Below is a small trained network, with its code and all its weights. Each question gives an input and a class and asks what happens when units are switched off, that is, made to give their printed mean instead of their output.

import numpy as np


def w(rows, s, z=0):
    codes = np.array(rows[::2]) - 128.0
    scale = np.full(codes.shape[1], s)
    scale[-1] = z or s
    return codes * scale


def f(y):
    return np.maximum(y, 0)


def log_softmax(a):
    a = a - a.max(-1, keepdims=True)
    return a - np.log(np.exp(a).sum(-1, keepdims=True))


def net(x, mask):
    res = np.array(x, float).reshape(1, 4) / 4 @ E
    y = f(res @ A[0][:, :-1].T + A[0][:, -1])
    res = res + np.where(mask, y, B[0][:, -1]) @ B[0][:, :-1]
    return log_softmax(res[-1] @ U[:, :-1].T + U[:, -1])


A, B = {}, {}
E = w([
[62,170,97,2,232,154,142,78],'x0',
[180,88,45,211,99,51,242,173],'x1',
[81,5,174,118,151,118,221,148],'x2',
[43,72,169,196,191,119,96,42],'x3',
],0.0098)
A[0] = w([
[165,195,237,80,75,146,122,164,136],'N1',
[180,200,30,189,177,169,109,183,186],'N2',
[127,89,244,234,80,166,112,150,68],'N3',
[96,134,162,146,176,145,43,137,2],'N4',
[66,60,254,113,200,172,154,116,187],'N5',
[60,114,191,19,154,155,61,90,207],'N6',
[64,93,195,32,168,106,56,110,140],'N7',
[152,151,111,160,95,115,103,69,205],'N8',
[61,90,194,48,180,204,71,94,155],'N9',
[155,169,78,187,135,109,97,147,98],'N10',
[90,75,136,110,191,171,107,139,176],'N11',
[164,89,15,108,126,128,209,162,179],'N12',
[103,172,138,159,188,122,101,113,151],'N13',
[86,47,205,160,117,95,194,153,225],'N14',
[149,181,107,32,138,123,160,211,159],'N15',
[120,52,169,181,186,138,103,142,182],'N16',
[76,229,62,83,185,135,146,44,128],'N17',
[104,178,66,156,56,98,78,156,149],'N18',
[129,184,58,82,213,147,138,120,205],'N19',
[150,140,122,55,63,143,90,138,47],'N20',
[173,198,73,192,70,135,95,127,163],'N21',
[103,151,79,89,69,143,148,152,135],'N22',
],0.0098,0.0047)
B[0] = w([
[190,142,106,70,9,217,88,110,200],'N1',
[149,150,105,142,139,148,115,133,212],'N2',
[141,111,147,125,72,132,137,85,222],'N3',
[100,69,114,153,123,115,149,108,174],'N4',
[100,113,144,155,126,89,135,86,237],'N5',
[134,142,159,166,127,91,130,84,255],'N6',
[119,100,157,183,83,109,136,72,224],'N7',
[147,165,108,135,147,113,114,118,185],'N8',
[111,126,181,158,96,104,174,96,247],'N9',
[138,139,190,137,155,147,88,144,180],'N10',
[126,137,150,145,117,81,140,108,188],'N11',
[96,114,123,112,161,69,116,139,217],'N12',
[163,112,110,149,152,120,142,118,174],'N13',
[115,121,120,139,113,100,171,107,240],'N14',
[163,154,80,78,121,121,133,113,206],'N15',
[147,127,147,144,77,139,187,77,203],'N16',
[154,133,121,64,79,142,121,76,221],'N17',
[144,158,153,181,135,152,95,136,198],'N18',
[145,162,123,113,112,149,155,69,209],'N19',
[134,141,137,122,95,145,98,107,174],'N20',
[147,159,162,173,143,168,83,132,227],'N21',
[142,139,87,93,147,123,106,156,166],'N22',
],0.013,0.014)
U = w([
[95,128,179,108,127,165,88,175,6],'0',
[132,170,69,47,181,69,171,193,77],'1',
[138,115,120,83,64,151,150,183,35],'2',
[145,194,131,178,219,107,78,252,75],'3',
[205,195,139,109,94,154,85,111,227],'4',
[84,128,176,181,113,65,185,114,197],'5',
],0.012,0.0022)

Each question gives the input, the list of numbers given to net, and the class t.
The units are the neurons (one row each of A and B). Each row of codes is followed by its name. A weight is (code - 128) times the scale printed after its matrix; where a second scale follows, it is the last column's (A, B and U).
mask holds one flag per neuron, in row order. A switched-off neuron (its flag False) gives its mean, the last column of its row in B, instead of its output. The means were averaged over made-up inputs and are rounded, as every weight is.
A unit's drop is (log p(t) with every unit on - log p(t) with that unit switched off) / (log p(t) with every unit on - log p(t) with every unit switched off).
The circuit of an input: a set's keep is (log p(t) with only the set's units on - log p(t) with every unit switched off) / (log p(t) with every unit on - log p(t) with every unit switched off). Starting from the 12 units with the biggest drops (on a tie, the unit counted first), units are removed one at a time, each time the one whose removal leaves the highest keep (on an exact tie, the one counted first), for as long as the keep stays at least 0.8.
units of the circuit, in order: the units of the circuit, biggest drop first
k most important neurons: the k neurons with the biggest drops, biggest first
drop when u is switched off: that unit's drop, to one decimal
input [-7,-2,1,0], class 4: units of the circuit, in order -> [N9]
input [5,-4,-2,0], class 5: 2 most important neurons -> [N9, N7]
input [7,6,-3,-6], class 1: 2 most important neurons -> [N12, N1]
input [3,-6,-2,-1], class 5: 4 most important neurons -> [N9, N7, N6, N4]
input [3,7,-1,-5], class 1: 2 most important neurons -> [N12, N15]
input [-8,-7,-1,3], class 5: 2 most important neurons -> [N4, N17]
input [8,7,-5,4], class 4: 2 most important neurons -> [N17, N19]
input [8,3,-1,-5], class 1: 2 most important neurons -> [N12, N1]
input [4,6,-3,5], class 4: drop when N17 is switched off -> 0.2
input [0,-8,1,-1], class 5: drop when N11 is switched off -> 0.0
input [-4,4,3,-6], class 3: drop when N12 is switched off -> 0.1
